Each row has a class, written after it.
-35 -39 -12  19  45 -25 -27 -63  19  16  11  11  15 -25  19 -15  51  20  21  51 -39 -21 -32 -26   7 -31  39  57   1 -56  -4 -42  17   6 -30  43  22
(58)
-15  -7  -6   3 -54   7 -37   4  -1  -1  -9  23  -2  34 -25  39  27  30 -42  -1   7  54  33  -4  27   4  18  14  -2  41  55 -36 -10  -9 -26   4 -10
(11)
 12  30   0  35  11  16  29  14  40  12  18   6  12   8  -6 -38 -13  -3   8 -38  -1 -37  -9  10 -16 -30   5 -70  55  32   4  26  13  13  15  19   2
(15)
 -15   -6  -42   32  -35  -24  -34    6   35    1   -1   44   19  -10   -7   39   23   10   -4    8  -33   10   35    9   56   -7  -10   20   46  -37   88  -33    6  -21  -73   17 -114
(161)
-16 -38  -4  39 -99 -32 -26  -2   8  -4   7  -6  -5  73 -27 -23   9 -39   5  -9  22  -1  33  -4  11  28  23 -54  29  17  -9 -39 -39  19  26  68  11
(3)
-12 -22  25  -9 -50 -13  16 -14   2  29 -21   5  20  54 -18  53 -25 -17 -12 -19  -4 -29  -5  12  35  -5   9  42  27  37 -10 -32 -18   3 -34  22   3
(205)
 22  29   2 -19  61 -20  16  -8 -45  -3  43 -33 -26  27  10  -6  -1  11  44 -33  -2  81  77  -5   1   2  -9 -63  32  23  36 -37 -34   1 -37 -20 -32
(144)
  8  24 -22  42 -29  -5   4 -10  57  -9  14  14  37   0 -49  -3 -18   6 -63   0 -18 -32  58 -44   6 -21  11 -68  37  36  69  26  23  -7  -4 -14 -22
(15)
  6 -22  17   7 -34  16  -6 -19 -77  -1 -17  10  71  64  13  28  -8 -10  14 -23   6 -42  51   7 -52  41  -3  21  54 -11  55   2 -13   7  42 -20  23
(11)
 -7  -3  28  36 -46  25   4 -11  29  47  16   4   6  17  -8   2   2   4   4 -17 -18 -12  13 -35 -18  -8  36 -23  51  33  13 -10  -4  -3  17  24  -9
(15)
 47  19  28  47  27   9 -45   2  10   4  49   0  -7  13   7   2  13  58   4 -16  -4 -35 -36 -43 -32  11 -38 -69 -37 -47  -8 -36 -22 -59  -5  70  -5
(3)
 24 -25   2  -9  -9  61  45  -7 -10 -16 -24  19   1 -76  45  11 -16  37 -35  13  18  49 -16  25   6 -25 -21  34   8  59  -1 -18  41 -13  -3 -28  18
(161)
  6  10 -10  55  47 -34 -63   9  -5  16   5  28   2   1  -7  -1  17 -18  80  15 -22 -11  36 -26   5 -14  18 -69  32  18  54 -23   9 -22  -2 -21 -10
(3)
 10 -49   5   0 -63  -2  20  18  22  11 -67   3  54 -65  23 -20 -59  32  -4 -29  -1  -7  -2 -10   3 -58   7   4  62 -11 -20  12  11 -31  63  14 -20
(15)
-16 -23 -19 -25 -10  -7  34  -2  25 -14   1  12 -50 -22  65 -16 -15 -17  42  10  11  28 -32  71  37 -27   4  12  44  16  16 -33   8  -8  23 -18  28
(81)
-15 -51 -13  20  -3 -17  -8  31  17 -18  13  25  44  10   6  12  10  37  35 -25  -8 -36  17 -35  23   8 -12 -62  80  -4 -16 -44  63 -89  30  11 -47
(29)
 15 -15  39  -9  12 -73   6 -41  13 -56  37  20  18  -4  41   1 -17  34  22  34   3  17  37  26  21 -16 -11   7   9  -1  29 -16  11 -40   6 -28 -19
(92)
 14  42 -11   2  11 -10  18  32   5  14 -38 -62   8 -36 -62 -15 -25 -13 -44 -13   5 -41  30 -35 -51  17 -27  -7  22  -7  51  36 -45  25 -21  -8  -7
(15)
 29  -5 -38 -28   6  18 -15  12  10   2  -8  -7 -18  32   4  26 -22  -5 -41  -2  -7  -9 -18  32  -2 -30 -33   2  -1 -36  50  15 -39   8 -55  29 -23
(161)
 -4 -67  -4   4  13   7  -5   3 -23 -12 -84 -14  76 -40   5  10 -38  -6 -59  10 -21  -5  36  -1 -17  31 -16  44  45 -40  14 -13 -12  -9 -23  21 -29
(3)
 46  12 -16 -39  52  13 -12 -21 -10  13 -13 -17   9 -18  54  -8  -8  52   4   2 -32 -42 -65  34  30 -50   5  15   0   9  -2 -21   6 -19  22  22  77
(204)
 19 -42   3  62  -2   4  53 -24  20   9  32 -13  27 -20 -13  47  27  51 -25  31 -16 -57 -25 -58 -23 -21   7  11  33 -37 -17 -41  12 -33 -35  82  13
(92)
 33 -44  -8  48 -44 -11 -55   7 -43  24 -15   7   8  18  15  43  23  -3  45  35   2 -41 -14 -40 -28   8 -19  63  25 -26  31 -24  46 -52 -61  39 -30
(81)
-58 -17  49 -29   0 -12 -35   0   1 -21 -28   6   2  66 -38   8 -13 -37  52 -44  20  30  -9 -16 -18   9   2  13   6  -1  -7  12 -45  -3  63   7  10
(81)
-34  14 -19 -30  -3  24  20 -13  13   0  -1 -18 -20  27 -12 -26 -26  11  -1 -23   3  -5 -28  65   3 -30  62  -8  70  71 -12  10  37  41  10 -15  23
(144)
-19  36 -54 -14  16 -24   1  32  16  27 -35 -10  29 -23  11  14   7  -7 -26  -1 -33 -22  10  21  55  -1   4  21  22  23 -13  -5  -7 -13 -27 -19  42
(204)
 16  33 -18  42 -14  48   7   8  31 -27  31  22 -18 -44 -16 -19  33  15 -54  43  19  21 -20  -3 -40  14  16 -53 -42 -30 -16  41  22 -18 -26   8 -40
(144)
-16  -3 -53  54 -10  45 -17  16  96   2  14  50   0  -8  54  17  20  -9 -50  25 -11 -43  20  28 -44   7 -10 -29 -45 -46  55  27  65 -37  56   8  36
(29)
-26 -35 -39 -25  11  -5  28  15  52  24  42 -15  -2  23  26  20  16   4  10  -7 -39 -39  29  36 -11  21  23 -25  30 -16  55  27  52   9  -5  29  -8
(29)
 48  23  16   9 -31 -18 -23  35   8  77  -1  39   3 -13   2  32  17  -6  54   6  -9  33 -14  -3   1 -21 -40  43 -57 -13  68 -42 -38  -6 -23  80 -25
(11)
-73  20 -51 -17  -2  -1  44   8  35  21  -4 -13  -3 -51 -49  41  15  16 -12 -53 -21  13  25 -10  49   4  20   5   1   5  21   3  -1  25 -41 -21   3
(205)
-25   2  14  -4   6  24 -14  13   8  26   7   3   5  27 -24  -7  47   9   9   0   6   0   9  -8 -38  12  27 -42  29  34  -6  42 -22  30 -38  30   0
(58)
-70   7   1 -80  36  -2 -24  -4  11 -28 -43 -10 -15  55 -32  32 -10   2   1  -3   0   6 -45  10  22 -62 -14  87  19 -11 -60  -6 -59  39  -2  20 -11
(81)
 59  25 -11   9  -1 -10 -24  25   8 -13 -27 -61 -21  21 -43 -39 -32 -45   3 -43  22 -15  -7 -29 -60  11 -13 -51 -25 -17  60  33 -22   3  86 -21  31
(15)
 -5  40 -12  79  -2 -15 -15 -29  26  23  75  19 -48 -15  42  10  53  54   0   4  -4 -48 -56   2  -3 -42  34 -32   1 -17   9 -16   2 -32 -46  -9  49
(161)
 40  -9 -33  47  29  36  42  -6 -13 -12  28  27  15 -37  50 -17  20  37 -29  28 -12 -76  10  -4   1  16  -6 -55  31 -67  -9 -11  33 -19 -24  32  -2
(11)
 27   9  -1  56   6 -46   9  23 -28  21 -27 -14  14  44  18  72  67   8  32  13   2 -11  36  -3  -2  10  10  50 -15 -16   4 -20 -15  22 -56  11  11
(58)
 14  21  15  -2  23   6 -20  10  -6  26  21  27   6 -19   0  29  33 -17  -6  33  -4  60 -17   3 -52 -10 -16  15 -18 -13  58  15 -42 -16 -58 -32 -53
(29)
 67 -52 -13  27   1 -44 -13  29  22 -18 -21 -19 -29 -82 -17 -13  25 -17  16  51  15  37 -83 -33  10 -25   7  16 -55   9  12 -20  56 -48   0  14   8
(161)
-16 -44 -23 -40 -36  28   6 -13 -42   2   0 -17 -37 -11  19 -19  -7 -20  74  28   3  25  25   2 -29  16  -3  49 -28 -39  17  21   8   7  37  -9  -3
(204)
  2  10  -5 -34  55   9  22   5  31  19 -35   4 -14 -30  39 -17 -43 -16  33 -45 -30  10   6  28  84  15  34 -53  23  46  16 -42  17 -29  82 -73  80
(15)
 19   6  20  61  55   9  -3  29  38  35   8 -36 -14  30  50  -1  56  17  -1 -11  -6 -42   3 -41 -55   2 -10 -44  30 -14 -62 -45 -21 -15  17  82  42
(58)
 -8  58 -20 -34  17 -30  -2  -1  47  -4 -13   2  12  -6 -42  16  -1 -39 -11 -25  -4 -19 -70  16  47 -15 -33  17 -44 -33   1 -43 -73   2  33   0  35
(205)
-50  -7  -2  51 -19 -41 -36  21  24   0   6  57  37 -21  -4   4  42  15  22 -18 -17  33  55 -53  43  16  21 -43  37 -33  -7 -44  -8 -61  16  -1 -54
(11)
 11 -23  65  28 -13 -18 -32   8 -11  26 -57  30  30 -55  17  -4 -44 -17  22  12  19  53 -65  19 -37 -10 -39 104 -52   1  -4 -34  -8 -43  -4   9  -4
(3)
 28 -41  30  67  46 -47  43   2 -10  -5  17 -28   9  54 -10  -2  32   6  47 -12  17 -29   5 -19 -23  -1   3 -39  43   8  13 -34   4   0 -35  68  24
(58)
 32  30  -9   8  79  32  12 -15  -2  -4  21   1 -27  12  28  32  -1  30 -26 -50 -18  17 -12  -4  18  -8 -24 -40 -40 -51  23 -20 -43 -14 -26  -2  24
(161)
-20   4  42 -59   9  11   2   2  22 -13  22  26  39 -20   7  27  24  66 -50  41 -15  -9 -38   6   5  -6  13  14   8   9 -47  15 -17 -29  -3   1 -21
(11)
-10  23 -14   2  -1 -27   4  31  -6  18   7 -40  37   4  19  70  85  54 -30   8 -27 -38  62 -33   1  23  37 -14  56   2 -75  16 -34  12 -43  18  11
(92)
-14   6  -5 -27  -6  -4 -16  21  56  26  -7  36  17  14  -3   3 -28 -47 -24  -8 -24  54  45 -29  41 -10   6 -38  10  43 -64   6 -16 -21  10  -8 -13
(92)
-39 -60  39 -28 -27  37 -45  -8  21  14  -3  35 -50  16   7  -7  17 -12  49  35  12  53 -37  11 -18 -21  27  30   3  25   5  18   9   2 -17  60 -28
(81)
 55  26 -47  -9  -9  21  16  46  37  40  18   3   8 -35  36  11  12  30 -21  11 -20 -59 -22  12 -14 -36  -5 -60  31  16  -6  32  41  -9  -7  16 -13
(29)
-33 -29 -25   9   2 -66  54  -1  36   7   3  24  -1 -41  34 -32 -27 -39  33 -18   1  49   6  51  82   5  -3  12 -38 -15  27 -36   5 -24 -15  -5  66
(15)
 -5 -49 -40  -9 -23 -32  -7  -2  16 -15 -19 -14   1  40 -88 -20 -49 -46 -24 -38   9   3  13 -30  38  32   1 -60  -6 -41  42  -4 -36 -16 -13  47  25
(92)
  8 -18  22 -23  18  -5  26  10  30  -1 -21   7  20 -12 -36  23 -10   0 -17   7  13 -34 -53  20   6 -31 -14 -11 -26  -3  11  20 -38   1 -27  61  25
(205)
 12   4  -8   0  26  12   4   0 -28   8 -59  35  29 -35 -13  14  22 -37  45  26  -3  39  24  -4  44   6 -24  58 -55  -4  29 -31 -13  31 -10  17  19
(15)
 40 -23 -10   9  56 -22  24  -4 -33  -3 -71 -24 -22  28  15  27  -5 -21  22  13 -21  49  53  28  70 -32  22  45  23  59  57 -62  -1  32 -30   4  13
(204)
 -4  16 -13 -13  17 -11 -20 -25  47  12 -12  41  50  42   2   6 -24 -18  17 -24 -51 -22 -24   3  62 -39 -32  57 -13 -70  -6 -52 -16   5  23  64 -40
(15)
-48 -42 -18 -28  18  33 -40  -3 -50  46 -38  26  21   1  11  47  19  15  27   8 -21  -1 -47  29  -5 -19  43  78  35 -14  30 -10  -9 -10 -34 -23  43
(11)
 31  24 -42   9   6  38  38  31  48   3 -35  23 -52 -26  -7  31 -26  -7 -36  13  -8 -66  12 -14  66  -1  -2 -95 -36 -71  -6   7 -50  -5  23  10  16
(161)
 13 -15  14  26  58  31  11  14 -61  -8 -34  -4   9   2  18  43  35  25  51   4 -12  45   8 -19 -37 -35  -3  79 -16 -37 -35  26  11   8 -38   4 -66
(204)
 47 -13   0 -20  -9  43 -50   6 -54 -13 -48  16  -5  36 -14  24 -35 -41  23  25   5  22  42  11  17  52   3 -35  13  69  66 -24  11 -17  29 -80  -2
(3)
-65  -1   4 -15 -15 -63  15  -3  52  28  42  -3 -21  33  -4  28 -10  45 -33 -19 -11 -21  29  -2  42  -7   9 -18  -4   1  -4 -21 -27 -27 -54  21  20
(29)
 15   0  25  35  17 -48  24   4  39  -5  23  -6  28  13   3  16  -9  13  13  26 -13 -74 -24 -14 -11 -26 -25  40   9 -28 -10 -17  27 -38  -5  24 -17
(15)
-17 -10  -5 -22 -20 -58 -16 -12  53   6   9  21  37  20  22   0 -30 -23  14   4 -26 -34  18  44  15 -14   3  -9  50 -56  41   4 -49 -15  27  23 -13
(92)
  5 -10  -7 -26  -7 -33 -39 -32  27 -15 -11  34  32  30  39  -6  27  -2  14  70  -9 -23 -17  53  23 -60  39  24  24  36   6   5  17  27  23 -10  30
(58)
 30 -15   2  47   8 -45 -11  19  14  32 -33   0  24 -60  36  -4  16 -26  28  47  -8 -13 -26 -25 -60 -31  -2  36  -5 -89  -6  16 -23 -27   1  -5 -26
(58)
 54  11 -21  38 -14 -30  30  -5 -20 -22  12   4   2  22  35  52  15  13  -2  -4  -8  -3   7   5  40 -16 -13 -13  53 -48  36 -42 -33 -21 -48  -2 -52
(81)
 11  -6  19   9  12  -1  18   3  -6 -27  12  -8  34  82 -49  40 -43  -3  22 -11  -9 -69  66  -9 -23  30 -14 -65  52  21  69  13   2   5  23  -4 -32
(3)
-13  20   6  -6 101 -34  40 -15  11 -11 -10 -39   2  -2  25  -8   2   8 -11 -12 -18 -18 -17  26  -8 -22  25 -15  67 -32  -2 -12 -61  16  -5 -51  24
(58)
 25  27 -16  13  39  10  40 -32 -20   0 -16 -28   5  17 -11 -19 -31   2 -13 -37  -3 -75  -7 -19  -9  27  12 -16 -21 -44 -17  21   9  34  14 -27  59
(58)
  9  15   6   6  31  43  18   2  16 -15 -33   7  33  38  17  35 -18   6 -34  -8 -18 -45  39 -12   2 -12  -7  -7  24   3 -24   3   0   2  47 -17  12
(15)
 37  33  26  29  29 -44  36   4 -18 -53  11 -38 -20  10 -20  27  30  33  -9 -17  19  -6 -31   6  17  26   9 -19  46  15  35 -24 -14 -16 -39 -33 -19
(81)
 20   0 -25  23 -39 -15  14  20   7  14  12 -12  15  29 -33  42 -11 -28   9  17 -12 -41  -1  11 -17  33  -7  33 -23  -1  40  14  39  13 -28   7 -22
(3)
-43 -45 -73  -1 -58   6 -14  53  25 -39 -39   3  22 -15   3  -6  28 -29 -29   3  25  32  69  26  -5  50   9  -9  22  15 -18  48  51  -3  16  -7  13
(92)
 -7 -30 -33   3  35  23  16  -3  36   3  47  37 -55  -4  15 -11  39 -17  40  50 -17  26  15 -23  24   4  47 -84 -41 -39 -22  35  29  -7 -25 -14 -14
(58)
 32  50 -27  22  -8  25   6  45  24  -4 -27  -1  19 -14  -3  21   6 -18 -91  35  13 -60 -21   8 -47  -7 -19 -40  52  -1  -9  15 -37 -20  10 -52 -10
(29)
-19  -5 -20   7  38  24  -8  18  17   7 -19 -34 -32  -1  33  20  18  34 -55   1 -31 -39  82 -33  -9  47  48 -37  20 -14  -2   8  23  -7  23 -31  28
(11)
